Here is a tiny trained network, its code and every weight. The questions are about switching its units off for an input and a target symbol, where a switched-off unit gives its printed mean instead of its output.

import numpy as np


def w(rows, s, z=0):
    codes = np.array(rows[::2]) - 128.0
    scale = np.full(codes.shape[1], s)
    scale[-1] = z or s
    return codes * scale


def norm(h):
    return h / np.sqrt((h * h).mean(-1, keepdims=True) + 1e-5)


def f(y):
    return y / 2 * (1 + np.tanh(0.7978845608 * (y + 0.044715 * y**3)))


def softmax(a):
    e = np.exp(a - a.max(-1, keepdims=True))
    return e / e.sum(-1, keepdims=True)


def log_softmax(a):
    a = a - a.max(-1, keepdims=True)
    return a - np.log(np.exp(a).sum(-1, keepdims=True))


def net(x, mask):
    ids = ['Σαλμξπτφω'.index(c) for c in x.split()]
    T = len(ids)
    res = E[ids] + P[:T]
    u = 0
    for l in range(2):
        q, k, v = (norm(res) @ M[l].T for M in (Q, K, V))
        z = softmax(np.where(np.tri(T) > 0, q @ k.T / 2**0.5, -1e9)) @ v
        res = res + np.where(mask[u], z, O[l][:, -1]) @ O[l][:, :-1]
        u += 1
        y = f(norm(res) @ A[l][:, :-1].T + A[l][:, -1])
        res = res + np.where(mask[u : u + 8], y, B[l][:, -1]) @ B[l][:, :-1]
        u += 8
    return log_softmax(norm(res)[-1] @ U[:, :-1].T + U[:, -1])


Q, K, V, O, A, B = {}, {}, {}, {}, {}, {}
E = w([
[1,104,64,122],'Σ',
[169,92,168,161],'α',
[154,139,111,114],'λ',
[127,116,130,54],'μ',
[92,133,106,129],'ξ',
[153,120,155,140],'π',
[162,83,202,80],'τ',
[95,145,117,42],'φ',
[122,167,150,15],'ω',
],0.0063)
P = w([
[87,125,151,195],'0',
[133,159,165,1],'1',
[154,36,99,134],'2',
[137,159,164,7],'3',
[153,38,98,128],'4',
[134,162,165,8],'5',
[146,35,87,124],'6',
[135,160,165,11],'7',
[151,35,101,123],'8',
],0.0055)
Q[0] = w([
[118,33,54,175],'L0H1',
[40,112,216,1],'L0H1',
],0.0067)
K[0] = w([
[57,168,143,225],'L0H1',
[72,186,177,2],'L0H1',
],0.0067)
V[0] = w([
[173,127,3,235],'L0H1',
[97,134,154,65],'L0H1',
],0.0036)
O[0] = w([
[97,128,157,107,4],'L0H1',
[139,121,127,254,193],'L0H1',
],0.0077,0.0029)
A[0] = w([
[181,197,173,114,181],'L0N1',
[182,175,153,122,25],'L0N2',
[145,130,122,86,139],'L0N3',
[166,255,54,135,4],'L0N4',
[159,58,173,105,41],'L0N5',
[132,100,77,99,95],'L0N6',
[115,88,93,187,38],'L0N7',
[89,102,113,124,158],'L0N8',
],0.0082,0.0022)
B[0] = w([
[252,66,178,96,252],'L0N1',
[193,55,151,109,159],'L0N2',
[147,56,103,172,214],'L0N3',
[97,49,116,2,202],'L0N4',
[26,139,30,152,212],'L0N5',
[98,50,191,192,232],'L0N6',
[188,123,108,58,146],'L0N7',
[205,142,157,169,188],'L0N8',
],0.0044,0.0023)
Q[1] = w([
[77,240,115,87],'L1H1',
[194,167,184,10],'L1H1',
],0.012)
K[1] = w([
[3,70,2,45],'L1H1',
[240,44,70,33],'L1H1',
],0.0071)
V[1] = w([
[114,23,128,176],'L1H1',
[71,138,253,108],'L1H1',
],0.0061)
O[1] = w([
[148,95,220,254,108],'L1H1',
[121,61,218,64,254],'L1H1',
],0.006,0.0029)
A[1] = w([
[217,47,101,121,97],'L1N1',
[176,173,144,21,25],'L1N2',
[102,42,153,101,121],'L1N3',
[148,154,15,123,78],'L1N4',
[123,118,123,1,164],'L1N5',
[81,118,144,13,71],'L1N6',
[78,192,244,72,2],'L1N7',
[15,81,160,164,147],'L1N8',
],0.0087,0.0065)
B[1] = w([
[51,176,125,128,223],'L1N1',
[245,175,98,142,143],'L1N2',
[169,171,138,83,226],'L1N3',
[203,100,180,55,125],'L1N4',
[72,102,80,154,255],'L1N5',
[131,94,177,255,178],'L1N6',
[66,99,63,45,119],'L1N7',
[168,204,123,121,205],'L1N8',
],0.0074,0.0069)
U = w([
[140,246,104,148,175],'Σ',
[164,116,195,230,164],'α',
[150,104,68,41,143],'λ',
[19,199,70,90,2],'μ',
[48,57,130,176,136],'ξ',
[217,124,199,120,174],'π',
[72,144,214,75,97],'τ',
[150,123,57,250,113],'φ',
[252,106,72,171,87],'ω',
],0.014,0.0052)

Each question gives the input, a string of symbols that net reads in full, and the target symbol t.
The units are the heads (2 rows each of Q, K, V and O) and the neurons (one row each of A and B). Each row of codes is followed by its name. A weight is (code - 128) times the scale printed after its matrix; where a second scale follows, it is the last column's (O, A, B and U).
mask holds one flag per unit, layer by layer, with each layer's heads first. A switched-off unit (its flag False) gives its mean, the last column of its rows in O or B, instead of its output. The means were averaged over made-up inputs and are rounded, as every weight is.
A unit's drop is (log p(t) with every unit on - log p(t) with that unit switched off) / (log p(t) with every unit on - log p(t) with every unit switched off).
The circuit of an input: a set's keep is (log p(t) with only the set's units on - log p(t) with every unit switched off) / (log p(t) with every unit on - log p(t) with every unit switched off). Starting from the 12 units with the biggest drops (on a tie, the unit counted first), units are removed one at a time, each time the one whose removal leaves the highest keep (on an exact tie, the one counted first), for as long as the keep stays at least 0.8.
circuit, biggest first: the units of the circuit, biggest drop first
unit that matters most: the unit with the biggest drop
k most important neurons: the k neurons with the biggest drops, biggest first
k most important neurons of layer l: the k neurons of layer l with the biggest drops, biggest first
input φ α Σ, target λ: unit that matters most : L0N3
input π λ μ φ φ ξ, target ξ: circuit, biggest first : [L0N4 L0H1 L1N6]
input μ μ φ π Σ, target ω: 2 most important neurons of layer 1 : [L1N4 L1N5]
input λ λ α, target ξ: circuit, biggest first : [L0H1 L0N5]
input α Σ λ λ ω τ π Σ α, target π: circuit, biggest first : [L1N5 L1N6]
input λ Σ π π Σ α π μ, target μ: 3 most important neurons : [L1N1 L1N6 L0N6]
input Σ π π μ, target μ: circuit, biggest first : [L0H1 L1N1 L1H1 L1N8]
input ω φ Σ ξ, target ξ: circuit, biggest first : [L0N4 L1N6 L0H1]
input τ λ φ λ φ φ Σ, target α: circuit, biggest first : [L1H1 L1N5]
input ξ λ λ π Σ Σ, target Σ: circuit, biggest first : [L1N8 L1H1]
input Σ λ Σ λ μ, target Σ: 3 most important neurons of layer 1 : [L1N8 L1N5 L1N6]
input λ π λ φ ω λ π, target ξ: circuit, biggest first : [L0H1 L0N5]
input μ τ λ λ μ, target ω: 2 most important neurons of layer 1 : [L1N4 L1N5]
input λ ω μ Σ λ λ λ τ α, target ξ: circuit, biggest first : [L0N5 L0H1]
input λ ω ω φ π π ω Σ μ, target ξ: most important neuron : [L0N4]
input α ξ λ, target π: circuit, biggest first : [L1H1 L0H1 L1N5]
input ω ξ λ Σ λ τ Σ, target φ: 2 most important neurons : [L0N4 L1N3]
input Σ α ξ ξ φ ξ Σ φ, target φ: circuit, biggest first : [L1N2 L1N5 L1N6]
input τ τ ξ ω, target ω: 2 most important neurons of layer 0 : [L0N1 L0N6]
input Σ λ λ φ Σ λ μ α, target α: 3 most important neurons of layer 1 : [L1N5 L1N8 L1N3]
input τ π τ Σ τ λ ω τ λ, target α: circuit, biggest first : [L1H1]
input Σ φ λ, target Σ: 3 most important neurons : [L0N1 L1N5 L1N6]
input τ α μ, target α: 3 most important neurons : [L1N5 L0N5 L0N3]
input λ Σ λ, target ξ: 3 most important neurons : [L1N6 L0N6 L1N5]
